Below are the code and all the weights of a small trained network. Each question names an input and a target symbol and asks about switching units off, where a switched-off unit gives its printed mean instead of its output.

import numpy as np


def w(rows, s, z=0):
    codes = np.array(rows[::2]) - 128.0
    scale = np.full(codes.shape[1], s)
    scale[-1] = z or s
    return codes * scale


def f(y):
    return np.maximum(y, 0)


def softmax(a):
    e = np.exp(a - a.max(-1, keepdims=True))
    return e / e.sum(-1, keepdims=True)


def log_softmax(a):
    a = a - a.max(-1, keepdims=True)
    return a - np.log(np.exp(a).sum(-1, keepdims=True))


def net(x, mask):
    ids = ['αβγδεζηλμπστφω'.index(c) for c in x.split()]
    T = len(ids)
    res = E[ids] + P[:T]
    r = res
    for j in range(2):
        rows = slice(3 * j, 3 * j + 3)
        q, k, v = (r @ M[0][rows].T for M in (Q, K, V))
        z = softmax(np.where(np.tri(T) > 0, q @ k.T / 3**0.5, -1e9)) @ v
        o = O[0][rows]
        res = res + np.where(mask[j], z, o[:, -1]) @ o[:, :-1]
    y = f(res @ A[0][:, :-1].T + A[0][:, -1])
    res = res + np.where(mask[2:10], y, B[0][:, -1]) @ B[0][:, :-1]
    return log_softmax(res[-1] @ U[:, :-1].T + U[:, -1])


Q, K, V, O, A, B = {}, {}, {}, {}, {}, {}
E = w([
[58,180,55,146],'α',
[36,148,4,134],'β',
[128,245,142,123],'γ',
[82,219,125,78],'δ',
[125,191,41,122],'ε',
[48,224,121,68],'ζ',
[21,147,101,131],'η',
[222,176,123,142],'λ',
[151,247,134,43],'μ',
[38,169,70,109],'π',
[124,168,57,95],'σ',
[118,247,223,38],'τ',
[95,181,236,162],'φ',
[156,51,142,167],'ω',
],0.013)
P = w([
[103,50,114,2],'0',
[119,159,96,154],'1',
[134,155,106,153],'2',
[139,143,127,133],'3',
[128,135,108,150],'4',
[126,135,87,163],'5',
[140,142,113,150],'6',
[153,144,115,154],'7',
[124,137,99,159],'8',
[138,144,113,155],'9',
[131,141,93,169],'10',
[183,178,130,168],'11',
[130,146,92,170],'12',
],0.013)
Q[0] = w([
[195,60,111,103],'H0',
[201,187,178,193],'H0',
[145,196,186,80],'H0',
[94,179,116,110],'H1',
[90,210,110,147],'H1',
[108,2,160,23],'H1',
],0.012)
K[0] = w([
[145,69,103,118],'H0',
[181,180,206,250],'H0',
[159,132,193,147],'H0',
[161,98,170,117],'H1',
[193,27,105,116],'H1',
[168,194,101,227],'H1',
],0.011)
V[0] = w([
[75,114,58,127],'H0',
[170,204,124,80],'H0',
[138,68,126,113],'H0',
[104,84,211,164],'H1',
[253,191,164,127],'H1',
[70,196,223,82],'H1',
],0.013)
O[0] = w([
[170,165,141,119,163],'H0',
[140,116,60,112,164],'H0',
[131,199,100,201,96],'H0',
[160,6,145,159,77],'H1',
[163,134,57,133,1],'H1',
[56,72,94,128,175],'H1',
],0.014,0.016)
A[0] = w([
[77,87,65,141,152],'N0',
[35,138,144,47,140],'N1',
[203,190,33,62,109],'N2',
[101,116,28,211,254],'N3',
[146,101,2,126,105],'N4',
[170,138,157,100,223],'N5',
[130,14,161,78,125],'N6',
[94,149,163,56,170],'N7',
],0.0068,0.0082)
B[0] = w([
[196,144,136,70,162],'N0',
[149,125,52,164,252],'N1',
[166,103,98,191,149],'N2',
[195,69,239,103,169],'N3',
[133,92,132,135,149],'N4',
[118,50,254,142,165],'N5',
[167,117,79,235,150],'N6',
[162,160,73,233,223],'N7',
],0.0063,0.018)
U = w([
[120,181,147,100,172],'α',
[154,234,240,50,28],'β',
[177,159,93,57,169],'γ',
[84,168,98,47,78],'δ',
[198,203,109,127,48],'ε',
[55,151,91,68,81],'ζ',
[82,115,173,195,198],'η',
[254,174,118,157,191],'λ',
[158,149,66,132,128],'μ',
[112,177,123,193,2],'π',
[145,176,116,174,186],'σ',
[102,103,126,15,83],'τ',
[211,112,118,237,160],'φ',
[218,131,224,120,248],'ω',
],0.0076,0.0068)

Each question gives the input, a string of symbols that net reads in full, and the target symbol t.
The units are the heads (3 rows each of Q, K, V and O) and the neurons (one row each of A and B). Each row of codes is followed by its name. A weight is (code - 128) times the scale printed after its matrix; where a second scale follows, it is the last column's (O, A, B and U).
mask holds one flag per unit, heads first, then neurons. A switched-off unit (its flag False) gives its mean, the last column of its rows in O or B, instead of its output. The means were averaged over made-up inputs and are rounded, as every weight is.
A unit's drop is (log p(t) with every unit on - log p(t) with that unit switched off) / (log p(t) with every unit on - log p(t) with every unit switched off).
The circuit of an input: a set's keep is (log p(t) with only the set's units on - log p(t) with every unit switched off) / (log p(t) with every unit on - log p(t) with every unit switched off). Starting from all 10 units, units are removed one at a time, each time the one whose removal leaves the highest keep (on an exact tie, the one counted first), for as long as the keep stays at least 0.8.
circuit, biggest first: the units of the circuit, biggest drop first
k most important neurons: the k neurons with the biggest drops, biggest first
heads that matter: for each layer, one digit per head in row order, 1 if its drop is at least 0.15 and else 0, layers parted by /
input η σ η ζ β α δ, target η: circuit, biggest first => H1
input η φ α γ σ ω, target ω: circuit, biggest first => H1; N1; N7; N3
input λ β γ λ ζ τ, target λ: heads that matter => 01
input τ λ μ π τ ζ, target τ: circuit, biggest first => H1; N3; H0
input β ε η η α β η π, target β: heads that matter => 11
input τ β β, target τ: heads that matter => 01
input ω α π ω η β, target ω: circuit, biggest first => H1; N1; H0
input η γ γ η σ γ α λ δ α γ μ λ, target η: circuit, biggest first => H1; N0
input φ η η φ φ η β γ π α α, target φ: heads that matter => 01
input η η φ, target η: circuit, biggest first => H1; H0
input ω φ π σ, target ω: heads that matter => 01
input η λ σ ζ γ η ε γ, target η: heads that matter => 01
input φ ε η, target φ: circuit, biggest first => H1; N6
input β α λ η β π, target β: heads that matter => 11
input π λ η η ζ λ γ μ τ μ τ φ, target η: circuit, biggest first => H0; H1
input ω β δ α ω λ ζ β η σ λ η φ, target ω: heads that matter => 01
input λ η ε β α δ ε η φ σ γ β, target λ: circuit, biggest first => H1
input ω γ τ ζ φ η β ω δ α, target ω: heads that matter => 01
input η β τ β ω ζ τ φ φ φ γ, target η: circuit, biggest first => H1; H0
input η ζ γ β φ α η μ, target η: heads that matter => 11
input β γ φ λ η, target β: circuit, biggest first => H0; H1
input ω δ γ γ λ, target ω: circuit, biggest first => H1; N1
input λ φ ω ω ζ α δ ζ ω η α δ, target λ: most important neuron => N2
input ω γ γ δ λ ω λ η, target ω: 2 most important neurons => N1; N7
input τ μ γ α α, target τ: 2 most important neurons => N3; N7
input φ σ δ β α β, target φ: 2 most important neurons => N6; N3
